Here are made-up elements, facts about them, and rows of numbers that follow some of those facts. Name the element behind each unnamed row.

Facts:
fuzin {volin=b, naki=gidrinun, klubor=f}
stepur {volin=a, naki=kebil, klubor=f}
zomon {volin=c, naki=vestir, klubor=h}
gasin {volin=a, klubor=g}
gresto {volin=a, klubor=h}
flikupe {volin=c, naki=gripor, klubor=f}
mutra {volin=d, naki=denotos, klubor=e}
staklopum {volin=b, naki=kledidrer, klubor=f}
troviplan {volin=c, naki=klubru, klubor=f}
plupodro {volin=c, klubor=e}
tufefle {volin=a, naki=mebriros, klubor=i}
gripor {volin=c, naki=skesku, klubor=h}
lefeplum {volin=c, klubor=g}
flutra {volin=d, klubor=e}
neplivun {volin=b, naki=gase, klubor=i}
gegun {volin=b, naki=noplo, klubor=e}
negi {volin=a, naki=remul, klubor=h}
daso {volin=c, naki=grazam, klubor=g}
dubrum {volin=d, naki=motruk, klubor=h}
dripla {volin=a, naki=gegun, klubor=g}
trotranin {volin=d, naki=velo, klubor=e}
kledidrer {volin=d, naki=fibros, klubor=f}
stugru {volin=a, naki=tedro, klubor=h}
fedrutru {volin=c, naki=klutim, klubor=e}
romom {volin=d, naki=klazo, klubor=e}
klamu {volin=b, naki=stepur, klubor=f}
gegom {volin=d, naki=skodar, klubor=e}
fope {volin=c, naki=steklu, klubor=e}
lasko {volin=d, naki=bafim, klubor=e}
motruk {volin=d, naki=stedrupa, klubor=i}
gidrinun {volin=c, naki=grutreklol, klubor=h}
geso {volin=a, naki=skoror, klubor=i}
kebil {volin=c, naki=plezik, klubor=g}
skufer {volin=c, naki=getidris, klubor=e}
zokor {volin=b, naki=skufer, klubor=h}
gatru {volin=d, naki=zubu, klubor=g}
neke {volin=a, naki=robrir, klubor=g}
stekem {volin=d, naki=gatru, klubor=g}
flezen {volin=b, naki=leski, klubor=f}
kunen {volin=c, naki=nafliske, klubor=f}
klutim {volin=a, naki=lasko, klubor=e}
skotu {volin=d, naki=grasu, klubor=g}
nefleskul {volin=a, naki=zusipor, klubor=e}
getidris {volin=c, klubor=e}
skosu {volin=c, naki=geso, klubor=h}
fibros {volin=a, naki=flikupe, klubor=e}
tretri {volin=d, naki=romom, klubor=h}
tedro {volin=d, naki=mutra, klubor=f}
lazem {volin=a, naki=plekagrom, klubor=g}
tiklu {volin=a, naki=fedrutru, klubor=e}
skesam {volin=c, naki=stekem, klubor=h}
braflum {volin=c, naki=vobu, klubor=e}
fladrulik {volin=d, naki=neflin, klubor=i}
neflin {volin=a, naki=skiskol, klubor=e}
seta {volin=d, naki=fedaden, klubor=f}
stostal {volin=a, naki=grere, klubor=f}
skoska {volin=b, naki=daso, klubor=h}
fepiplir {volin=b, naki=skosu, klubor=i}
flodevon {volin=d, naki=stugru, klubor=e}
skoror {volin=a, naki=staklopum, klubor=f}
kaze {volin=a, klubor=i}
leski {volin=d, naki=tiklu, klubor=i}
grasku {volin=a, naki=kisku, klubor=f}
vove {volin=b, naki=negi, klubor=h}
vepe {volin=a, naki=dripla, klubor=e}
stugoli {volin=b, klubor=h}
trefu {volin=b, klubor=e}
remul {volin=c, naki=pinil, klubor=f}
fedaden {volin=a, naki=troviplan, klubor=f}
zubu {volin=c, naki=stostal, klubor=f}
nuklu {volin=b, klubor=f}
vamom {volin=d, naki=klamu, klubor=e}
trebi {volin=a, naki=vove, klubor=h}
skesku {volin=a, naki=fope, klubor=g}
medek {volin=c, naki=drogripa, klubor=e}
stedrupa {volin=d, naki=flezen, klubor=h}
kisku {volin=a, naki=zomon, klubor=i}
zusipor {volin=b, naki=vepe, klubor=f}
dripli {volin=c, naki=fepiplir, klubor=f}
flovo {volin=a, naki=braflum, klubor=g}
trazos {volin=d, klubor=i}
dokloter {volin=c, klubor=i}
skiskol {volin=b, naki=nefleskul, klubor=g}
losa {volin=d, klubor=f}
grere {volin=b, naki=zipla, klubor=e}
skodar {volin=d, naki=flegra, klubor=g}
brogal {volin=b, klubor=g}
velo {volin=c, naki=dripli, klubor=h}
mebriros {volin=a, naki=trotranin, klubor=g}
betres {volin=b, klubor=i}
noplo {volin=b, naki=tretri, klubor=f}
steklu {volin=a, naki=zoklan, klubor=e}
klazo {volin=a, naki=gegom, klubor=g}
plezik {volin=a, naki=dubrum, klubor=f}
bafim {volin=b, naki=fladrulik, klubor=f}
vestir {volin=a, naki=tagrom, klubor=f}
klubru {volin=c, naki=skoska, klubor=f}
flegra {volin=d, naki=fesan, klubor=g}
grutreklol {volin=b, naki=lazem, klubor=e}
grasu {volin=a, naki=kunen, klubor=e}
tagrom {volin=b, naki=neke, klubor=f}
broson {volin=c, klubor=h}
nafliske {volin=d, naki=fuzin, klubor=f}
grazam {volin=a, naki=grasku, klubor=i}
breklek {volin=a, klubor=f}
fesan {volin=d, naki=neplivun, klubor=e}
nirer {volin=b, naki=skotu, klubor=i}
vilal {volin=d, klubor=g}
pinil {volin=d, naki=tufefle, klubor=h}
plekagrom {volin=a, klubor=f}
gase {volin=d, naki=zokor, klubor=e}
puvik {volin=a, klubor=e}
vobu {volin=c, naki=trebi, klubor=h}
zipla {volin=a, naki=flodevon, klubor=e}
zoklan {volin=b, naki=nirer, klubor=e}
ribri {volin=d, klubor=h}
drogripa {volin=c, naki=flovo, klubor=e}
robrir {volin=d, naki=vamom, klubor=e}
denotos {volin=b, naki=medek, klubor=i}

Some rows with their names:
[-29  16   4  -3  11   3 -12  19  -6  -2   5  16  14 -10 -16 -16 -14  -7
   0  -8 -10  13  -3  18 -16  -3   1  -2  11  14] : klutim
[-11   3   1   7  -8 -12  -7  -1 -11   6  10   4 -12 -18 -21  -2  21  15
 -14  15   1   1  -7   5  -1  22 -18   1  11  27] : romom
[-12   0  -2   2   3   6   9  13  -9   5  15  18  -4 -20  -7  13   8  34
  -5   3 -14  17   5  -5  -9  12 -16   2  12  22] : flodevon
[-11  24  10  -6   9  -4   0  16  -1   2  -1  25  -6 -27   2 -11 -14  -4
   5   4 -19   8 -11   6  -3   8  -8   4 -14  16] : grasu
[-12   2  10  -9   6  23  -5  23   9   7  -9  10  -2 -15  -6   5 -11  26
 -13  -8 -10   1   6 -19  -4  18  13  -3  24   8] : medek
[-18  22  19 -11   2  10  -2  17  -6   2  -3  14  -9 -24  -5 -16  -6  -9
   7  10 -14   7 -12   9  -9   3  -4  -1 -17   1] : fibros
[-13  -3  -2   1   1   8  11  14  -9   6  15  18  -2 -18  -8  13  10  37
  -4   1 -12  18   5  -5 -12  11 -15   1  14  21] : mutra
[ -7  -9 -27   1   2 -31  -1   8   8  -9 -22 -19   2  -4  14   7  24  -6
  13   7  -7   1  -1  -3  -4   2  20   5  -4  -1] : tagrom
[-28 -12 -19  -4  13 -23  -9  12   8 -11  -2 -12  22   5  12   7   2  -1
   9   7   0  -5   5  15  -3 -11  15   6  12  -4] : flezen
[-15   0 -12   3 -17 -12  -2  -6   0   0   2  -2  -3   3   8  13  19  12
  -9  11   0   0   6   3 -12  -3 -17   3   0   6] : seta
[ -4  15 -16   0 -16 -23  -1   5   5   1 -26  -5  -3  -1   9  -7   8 -16
   5 -12 -10  14  -4  -5 -22  -6   6  -3 -17   3] : vestir
[ 21   8   7  14  -8  -5  12 -15  12  -8  25  11  -9  25  23  13  18  18
  -1   3  -1  -9  -8  11  14 -14 -19  15 -18   5] : skotu
[ 16  10   1  16  -4  15 -14  -4  22  -8  -5  -8   4  45  13   5  12   2
  -7 -18  -2 -10  -4  -4   5 -10  29   4   5  -6] : kebil
[ 26 -36  -3 -14  19  16  20 -17 -15   1   5 -19  18  -7  -8   7 -18 -14
  25   6  17   3  16 -11  17  -4   2 -15   5 -29] : vove
[ 28 -11   3 -14   2  22  22 -18 -18   9  -1  -3  15  -2 -12  -6 -34 -23
  19 -15  10  18  14 -13  -1 -12 -13 -18  -7 -24] : trebi
[ 11   9 -12  12  -5  -7   2   5  -7   0 -15   6 -14   0  -2 -15   6 -13
  10 -20  -8  16 -10  -5 -11   0   9  -1 -25   2] : kisku
[-11   0 -12  22   5  17 -13  -2 -16  -6  16   5   3  19  -3   8  10  14
   3   0  -3   9   3  10  -8  -5  -7   4   0   7] : motruk
[ -5   7  16  -5  -5  11   2   8  -7  -1   0   4 -14   0  -4 -18  -4 -14
   7   0   4   4 -13   6  -8 -11   0   1 -23 -20] : geso

Rows to name:
No name comes twice in this set of rows, the named rows included.
[-33   6  -2  10   7  10 -16   6 -14  -3  20  10  10  -2 -15   6  10  17
  -6  13  -6   7   3  18 -10   5 -11   3  19  23] -> lasko
[ 25  12  -6  10 -16 -13  10  -3  13  -8  -6   0   0  29  10 -10  20 -16
   9 -28  -6  12 -13   1  -8 -18  14   2 -22  -4] -> neke
[ 11 -19  -2   2   5 -29   6  -2  22 -13  21  -7  13  24   4  -3  14   2
   2  -8  15 -15 -10  21  16 -17  18  13  12  -9] -> skiskol
[-13  -6  -3  17   2   6 -12  -6 -14  -4  24   8   2  15  -8   2   6  14
  -8   2   5  -2   0  17  -1  -2 -13   7   9   9] -> fladrulik
[ 19 -18  -2  -1   2 -23  13   2  21 -12  13  -6   3  20  12   3  20   4
   9  -7  10  -9 -11   9  16 -14  19  12  -3 -13] -> brogal
[ -7   4  -1  -5  -7  -2  -8   7  19   6 -16  -2   0   4  14   9 -11  13
 -21  -6  -2 -13   8 -14  -2   3   7   2  17  -1] -> zubu
[ -9  12   4 -10   3  -2  11  23   0   6  -3  25   1 -27  -7  -9 -13   9
   1 -19 -15  19  -4  -4 -16   6  -1  -2   2  14] -> zipla
[ -9 -20 -12  -8  -4 -50   1   2  12  -3  -3 -15   1 -13   2  -4   9  -4
  -9  10  15 -17  -4   9   7   4   6   7  13   2] -> noplo
[ 35 -25 -18   4  20   4  13 -23 -16  -1  -8 -22  12  -6  -3   6 -10 -24
  29   6   5   3  13 -13  22   8   6 -12  -8  -8] -> skoska
[ 31 -29 -11  -2  21  -5  15 -25 -13   0   1 -17  13 -10  -6   2 -19 -23
  21   9  14  -8  11  -7  28   6  -1  -9   1  -9] -> zokor
[  1   2   8   9   4  19 -15   6   6   1  -8  -1 -11  11   1  -2  -7   8
 -14  -6   1 -13  -4 -10   8  11  14   2   7  -4] -> dokloter
[-11 -13  -5  -9  20 -14  11  26   4  -2   2   7   5 -30  -4   4   0  19
  11   3  -8   8  -1  -3   3  14  14   5  14  11] -> grere
[-14 -10 -25   0   5 -28  -3  10   8  -8 -15 -17   8   2  15   7  14  -5
  12   7  -4   1   2   3  -6  -2  21   3   0  -2] -> klamu
[ 19 -19   3  -2  -2  38  13 -32 -30   7  14 -14   8   6 -15  12  -6  -7
  13  14  16   9  21 -11   4  -5 -25 -17  -2 -19] -> pinil

The same elements again, as new rows of numbers:
Known rows:
[  5  -2  11   1  -9 -17  -1  -7   0   4  -1  -2  -2   7  14 -20   6  -6
   0   1   7  -8  -4   1  -3   2 -14  -4  -3 -10] : lefeplum
[ -8  -1  -5   3   3   9   5  -1   0  -2  -5  -8   2  -5   7   6   1   6
   4  -3  12 -11   5   9   4   1  -4  -3  -5   2] : tufefle
[ -2   0  -8  -3  -2 -13 -18 -14   2  13   5 -11   1  10 -14  -2  -7  -4
  -8   4   8  -8 -19  -1   0  -8 -14   7  -6   0] : flikupe
[  5 -10  20   0   7  10   6  -1  -6   1 -10  13  -6  -5  -9  -7   3  12
   9 -13  -1   6   2   5   2   1  -2   1 -10   3] : stugoli
[  3  12  -8   2   0  -2   3  14   5  -6  10  -2   6  -2 -12  -6  -9 -10
 -10   6  -5   5   9  -1  -1  -2  10  -3  13   2] : robrir
[-9 -7  5  1 -2 -1  1  1  3 -7 -7  3 -2 -4 24 11 17  4  3  2  1  0  2 -6
 -2 15  3 -5 -3 -6] : flegra
[ -7  -3 -17   2   6  -3  -6  -2  -3   0   1   0   1  -3  -5  -6  -1   2
  -7   2  -3   3  -1 -16   3   4  -6   8   1   2] : grasku
[ -7  -4 -10  -5   8  -2   4  -3   0   6   3  11  -3   4  -1   5  -1   0
   0   5   3  11  -4  -7  -1   2   5   7   3   5] : plekagrom
[  6 -14 -14  -2 -10   6  -6   5  -4 -10   6 -17   6 -10  -5   9  -2  -5
  -2   1  -3  -5   8   2  -1   2  13   3   8   3] : neflin
[-10   3   3   6  -1  -3   8  -2   2  -6  -8   8  -1   1  28   1  10   2
   1   3   1   0   4  -5   2   8   0  -6  -2  -5] : gatru
[-13   3   1   8   6  13  11  -1  -2   2 -10   3   1  -7  -5   9   7   6
   1  -6   4 -16   7  -3   4   9 -11   0 -18  -4] : stugru
[ -3 -14   3   0  -3   0   0   5   0  -6  -5  -2  -3  -2  35   0  17   2
   4   0   2   1  -2  -4  -3  13  -1  -7  -2  -5] : dripla
[  5   1  -6   0   0 -11 -12 -10  -1  10   6  -7   1   7 -23 -12  -7  -9
  -7   4  -3  -6 -10 -11   0  -4 -17   9  -5  -5] : troviplan
[-13 -11  10   6   2   9   1   3  -2  -7  -9   4  -2  -4  14   4  24   4
   9  -3   6  -5  -3  -4  -2  13  -3  -6  -3  -8] : tretri
[ 1 16 -5 -2 -2  0  0 10  8 -5  8 -4  7 -2 -5 12 -8 -6 -3  8 -6  3  8  5
 -1 -4 15 -3  7  2] : flutra
[ -4  20  -1  -2   0 -11  -3   8   9   0  12  -5   7   4 -13  19  -6   0
  -4   8   1   4   4   4  -1  -4  16  -2   6   6] : steklu
[  3   0  15  10  -6 -13   5  -2  -1   5  -1   9  -4   7 -17 -29  11  -6
   3  -4  10 -13  -1  -6  -2  -1 -19  -3  -9  -8] : zomon
[  3  -9  11  -3   4   8   9  -1  -6   2  -7   6  -6  -3   2   0  -7  11
   8 -10   1   9   3  16   3  -4   5  -3   2  10] : fepiplir

Name these rows:
No name comes twice in this set of rows, the named rows included.
[ 16 -14   2  -5  -6   5 -12   1 -10 -11  -1 -15   5 -10 -18  21  -8   5
   0  -6 -21   4   5   4   1  -7  12   5   6   5] -> gegun
[  2   4  -2 -10  -1 -10  -5 -12   2  14   8   7  -5  16 -20  -5  -9  -5
  -1   8   9   3 -15  -4  -4  -5  -4  11  -2   0] -> kunen
[ 25  -6  -4  -1 -17 -11  -7  -2  -1  -4   9 -10   3   6  -3 -14  -1 -17
   0   1   5  -6  -2   7  -5 -12   1  -3   9  -5] -> fedrutru
[ 14   6   3  -5 -12 -15   0  -6   0   8  13  -2   2   8 -27   2 -12  -8
   2   7  12  -5  -3  10  -4 -10   8   7   5   2] -> fope
[-15  11 -11  -5  11  -2 -11   5  11   5   3  -1   0   5  12   6  -5   0
  -6   7   3   8 -16   1   0  -2   2  -2   3   6] -> kledidrer
[  8   3  -9  -2  -3 -14 -14 -15   4   8   2   0  -2  14  18 -15  -2  -8
   2   4   6  -4 -19   4  -1 -10 -11  -4   1  -4] -> dripli
[-10  -7   7   2   5   9  18   4  -1   5  -5  13  -4  -3  -5  -3   9   6
   5  -2  16  -4   6   0  -1  10  -3   0 -10   0] -> gresto
[  4   2  10   5  -9 -21   1  -8   0   4   3   3  -3   7  -2 -27   4  -9
  -5   2   6  -6  -3  -7  -1   1 -14  -2  -2 -10] -> daso
[ -5 -11  17   6   6  -2   0   0 -10  -2  -8   1  -4 -12 -23 -14   3  13
  -3 -14  -7   0   3  -7   6   0 -10   1 -12   5] -> skoska
[  4   7 -11  -2  -2  -5 -10 -14   2  12   0  -6   2   8  -6  -2  -8  -8
  -5   5  -3 -12 -11  -9   1  -4 -16   8  -9  -8] -> zubu

